-0.837 -0.936 -0.266 -1.010 -0.785 -2.023 -3.301 -2.179 -1.103 -0.667 -1.278 -2.815 1.772 3.115 1.506 2.831 -0.243 0.096 1.600 0.937 -1.328 -5.327 0.397 -1.147 -1.149 -0.647 0.355 2.264 0.294 -2.142 1.360 0.465 -2.504 -1.054 -0.681 -3.718 0.534 -1.472 -0.218 0.628 1.713 0.470 0.546 -0.194 3.097 1.675 3.506 -1.223 -1.259 -1.519 -0.798 1.085 1.596 -3.330 3.184 -0.724 1.797 2.603 : <19>
1.744 0.416 -1.638 0.636 0.644 0.516 1.196 2.062 -2.491 1.418 2.283 -0.230 1.313 -1.344 -2.225 4.039 0.409 -1.681 0.496 -1.511 2.745 0.469 2.775 -2.057 0.538 3.636 2.045 0.851 1.044 -2.776 0.029 3.748 2.365 3.271 -0.103 3.698 1.786 -4.645 0.496 -0.087 0.898 -1.063 0.031 1.450 -1.304 -2.163 3.435 5.279 -2.323 0.941 2.881 -2.209 -2.504 -4.240 0.160 0.029 -2.358 -8.111 : <43>
-1.054 -1.103 0.397 3.506 -0.243 2.831 -0.936 -2.023 0.470 0.546 1.675 -0.667 -1.472 1.360 -0.799 1.600 -2.815 -1.259 0.355 -1.223 -1.147 -1.328 3.115 -0.785 -0.194 3.184 2.264 -0.724 -0.837 1.713 1.596 3.097 2.603 -3.330 0.534 -2.142 -5.327 -3.718 -1.519 -0.218 -1.149 -0.646 -3.301 0.465 -1.010 0.937 -0.266 1.797 -0.681 0.096 -2.179 -1.278 -2.504 1.506 1.085 0.294 1.772 0.628 : <125>
-0.837 -0.936 -0.266 -1.010 -0.785 -2.023 -3.301 -2.179 -1.103 -0.667 -1.278 -2.815 1.772 3.115 1.506 2.831 -0.243 0.096 1.600 0.975 -1.328 -5.327 0.397 -1.147 -0.125 -0.647 0.355 2.264 0.294 -2.142 1.360 0.465 -2.504 -1.054 -0.681 -3.718 0.534 -1.472 -0.218 0.628 1.713 0.470 0.546 -0.194 3.097 1.675 3.506 -1.223 -1.259 -1.519 -0.798 1.085 1.596 -3.330 3.184 -0.724 1.797 2.603 : <93>
-2.206 -2.021 1.838 4.418 1.616 2.344 0.578 -0.049 4.227 -1.706 -0.625 3.298 1.484 2.372 0.394 -0.971 1.527 0.724 1.387 -0.750 -0.878 0.307 -2.645 -0.807 2.908 -3.853 -0.552 -3.778 -1.687 1.718 -1.172 -2.034 -2.242 -2.185 4.174 -0.032 -0.504 -0.621 1.188 -2.993 1.333 -1.363 2.061 -2.283 -3.804 -1.689 0.046 -0.951 3.262 5.327 3.251 0.637 1.367 0.545 -0.357 -1.526 2.090 3.730 : <8>
-0.785 -2.142 -2.023 -2.815 1.713 3.115 -0.647 -1.010 -1.259 -1.278 -0.681 -3.330 -1.328 -1.103 -0.667 1.772 -1.519 -2.504 0.355 -5.327 -3.718 0.534 0.470 -0.724 1.600 2.831 -0.266 3.506 0.096 0.628 1.085 0.937 -2.179 1.675 -0.837 3.184 1.360 1.506 3.097 0.465 1.797 -3.301 -0.799 -1.147 2.603 -0.243 -0.936 2.264 -1.149 0.397 -0.218 0.294 0.546 -0.194 -1.472 -1.054 1.596 -1.223 : <46>
perm: 0.294 1.772 0.628 -1.054 -1.103 0.397 3.506 -0.243 2.831 -0.936 -2.023 0.470 0.546 1.675 -0.667 -1.472 1.360 -0.799 1.600 -2.815 -1.259 0.355 -1.223 -1.147 -1.328 3.115 -0.785 -0.194 3.184 2.264 -0.724 -0.837 1.713 1.596 3.097 2.603 -3.330 0.534 -2.142 -5.327 -3.718 -1.519 -0.218 -1.149 -0.646 -3.301 0.465 -1.010 0.937 -0.266 1.797 -0.681 0.096 -2.179 -1.278 -2.504 1.506 1.085
<125>
perm: 1.675 -1.278 -0.798 -1.054 2.264 0.397 -5.327 -3.718 -0.681 0.628 -1.149 1.713 0.096 -0.647 -2.815 -0.936 -0.266 1.506 1.085 0.465 -2.179 1.797 3.097 1.600 -3.330 0.546 -0.785 3.184 -3.301 3.506 0.534 -0.837 -1.147 -1.103 -2.504 -1.223 -0.218 0.294 -1.472 -1.519 -1.328 0.470 0.355 2.603 1.772 -0.667 -0.724 1.596 2.831 -1.010 -2.142 -0.194 3.115 -0.243 1.360 0.937 -2.023 -1.259
<19>
perm: -5.327 -3.718 -3.330 -3.301 -2.815 -2.504 -2.179 -2.142 -2.023 -1.519 -1.472 -1.328 -1.278 -1.259 -1.223 -1.149 -1.147 -1.103 -1.054 -1.010 -0.936 -0.837 -0.799 -0.785 -0.724 -0.681 -0.667 -0.647 -0.266 -0.243 -0.218 -0.194 0.096 0.294 0.355 0.397 0.465 0.470 0.534 0.546 0.628 0.937 1.085 1.360 1.506 1.596 1.600 1.675 1.713 1.772 1.797 2.264 2.603 2.831 3.097 3.115 3.184 3.506
<46>
perm: -8.111 -4.645 -4.240 -2.776 -2.504 -2.491 -2.358 -2.323 -2.225 -2.209 -2.163 -2.057 -1.681 -1.638 -1.511 -1.344 -1.304 -1.063 -0.230 -0.103 -0.087 0.029 0.029 0.031 0.160 0.409 0.416 0.469 0.496 0.496 0.516 0.538 0.636 0.644 0.851 0.898 0.941 1.044 1.196 1.313 1.418 1.450 1.744 1.786 2.045 2.062 2.283 2.365 2.745 2.775 2.881 3.271 3.435 3.636 3.698 3.748 4.039 5.279
<43>

